Below are the code and all the weights of a small trained network. Each question names an input and a class and asks about switching units off, where a switched-off unit gives its printed mean instead of its output.

import numpy as np


def w(rows, s, z=0):
    codes = np.array(rows[::2]) - 128.0
    scale = np.full(codes.shape[1], s)
    scale[-1] = z or s
    return codes * scale


def norm(h):
    return h / np.sqrt((h * h).mean(-1, keepdims=True) + 1e-5)


def f(y):
    return y / 2 * (1 + np.tanh(0.7978845608 * (y + 0.044715 * y**3)))


def log_softmax(a):
    a = a - a.max(-1, keepdims=True)
    return a - np.log(np.exp(a).sum(-1, keepdims=True))


def net(x, mask):
    res = np.array(x, float).reshape(1, 5) / 4 @ E
    u = 0
    for l in range(3):
        y = f(norm(res) @ A[l][:, :-1].T + A[l][:, -1])
        res = res + np.where(mask[u : u + 5], y, B[l][:, -1]) @ B[l][:, :-1]
        u += 5
    return log_softmax(norm(res)[-1] @ U[:, :-1].T + U[:, -1])


A, B = {}, {}
E = w([
[146,137,141,129,132,134],'x0',
[142,129,1,28,202,164],'x1',
[108,38,196,85,192,154],'x2',
[128,128,128,128,126,127],'x3',
[36,162,156,134,136,188],'x4',
],0.0062)
A[0] = w([
[216,62,80,115,71,76,14],'L0N1',
[120,254,49,95,99,148,29],'L0N2',
[147,142,46,104,167,173,57],'L0N3',
[28,216,141,97,89,233,4],'L0N4',
[116,231,82,172,106,99,48],'L0N5',
],0.0078,0.0037)
B[0] = w([
[154,105,77,224,171,133,205],'L0N1',
[120,126,163,131,60,173,251],'L0N2',
[95,191,133,57,162,82,224],'L0N3',
[174,108,83,254,237,70,235],'L0N4',
[202,28,105,169,29,227,223],'L0N5',
],0.009,0.0034)
A[1] = w([
[110,22,136,145,112,150,6],'L1N1',
[98,135,177,177,43,136,140],'L1N2',
[236,104,66,189,157,56,99],'L1N3',
[93,5,189,97,197,156,123],'L1N4',
[107,2,167,38,196,234,7],'L1N5',
],0.0067,0.002)
B[1] = w([
[113,84,27,65,58,150,147],'L1N1',
[139,71,76,1,106,58,212],'L1N2',
[103,80,172,164,196,123,252],'L1N3',
[211,89,124,201,86,130,220],'L1N4',
[161,116,59,124,18,189,201],'L1N5',
],0.0079,0.0041)
A[2] = w([
[114,178,95,56,183,152,24],'L2N1',
[115,77,167,133,89,40,8],'L2N2',
[105,78,170,144,163,166,92],'L2N3',
[100,69,92,218,252,118,234],'L2N4',
[119,99,73,2,134,54,91],'L2N5',
],0.01,0.0015)
B[2] = w([
[87,185,209,108,123,81,160],'L2N1',
[40,255,105,43,193,140,171],'L2N2',
[220,148,21,142,152,155,146],'L2N3',
[98,129,177,190,207,154,255],'L2N4',
[84,165,185,110,108,75,174],'L2N5',
],0.0087,0.009)
U = w([
[141,117,124,225,191,138,222],'0',
[91,191,144,36,96,94,6],'1',
[193,52,74,129,6,169,92],'2',
],0.015,0.0011)

Each question gives the input, the list of numbers given to net, and the class t.
The units are the neurons (one row each of A and B). Each row of codes is followed by its name. A weight is (code - 128) times the scale printed after its matrix; where a second scale follows, it is the last column's (A, B and U).
mask holds one flag per neuron, layer by layer. A switched-off neuron (its flag False) gives its mean, the last column of its row in B, instead of its output. The means were averaged over made-up inputs and are rounded, as every weight is.
A unit's drop is (log p(t) with every unit on - log p(t) with that unit switched off) / (log p(t) with every unit on - log p(t) with every unit switched off).
The circuit of an input: a set's keep is (log p(t) with only the set's units on - log p(t) with every unit switched off) / (log p(t) with every unit on - log p(t) with every unit switched off). Starting from the 12 units with the biggest drops (on a tie, the unit counted first), units are removed one at a time, each time the one whose removal leaves the highest keep (on an exact tie, the one counted first), for as long as the keep stays at least 0.8.
units of the circuit, in order: the units of the circuit, biggest drop first
unit that matters most: the unit with the biggest drop
top k neurons: the k neurons with the biggest drops, biggest first
top k neurons in layer l: the k neurons of layer l with the biggest drops, biggest first
drop when u is switched off: that unit's drop, to one decimal
input [1,-3,-8,1,-2], class 2: units of the circuit, in order	(L0N5)
input [3,-3,4,-5,-3], class 2: units of the circuit, in order	(L0N4, L2N4)
input [1,-2,-3,6,2], class 2: top 2 neurons in layer 0	(L0N5, L0N1)
input [6,-7,7,5,3], class 1: top 2 neurons	(L2N2, L0N5)
input [2,6,-7,3,4], class 2: top 3 neurons	(L0N2, L0N5, L2N2)
input [-4,6,-3,4,-5], class 1: top 2 neurons	(L0N3, L0N4)
input [-2,7,-6,-6,-6], class 1: top 3 neurons	(L0N3, L0N4, L1N4)
input [2,8,8,-8,7], class 1: top 4 neurons in layer 0	(L0N5, L0N3, L0N2, L0N1)
input [-6,-6,8,0,7], class 2: top 2 neurons in layer 1	(L1N5, L1N3)
input [8,-5,-3,-3,-3], class 1: top 2 neurons	(L0N4, L2N2)
input [-2,-3,-3,7,-1], class 1: top 2 neurons	(L0N4, L1N2)
input [-3,-8,3,8,-6], class 1: top 2 neurons	(L0N4, L2N2)
input [-8,-4,-8,4,-5], class 2: top 2 neurons	(L0N5, L0N4)
input [-1,7,0,-6,5], class 1: top 2 neurons in layer 0	(L0N3, L0N1)
input [-1,-6,-3,2,4], class 1: unit that matters most	L1N2
input [2,2,8,-8,5], class 2: drop when L1N5 is switched off	0.5
input [-5,-4,6,0,-1], class 2: drop when L1N4 is switched off	0.1
input [5,-1,-5,3,-1], class 2: drop when L0N5 is switched off	0.3
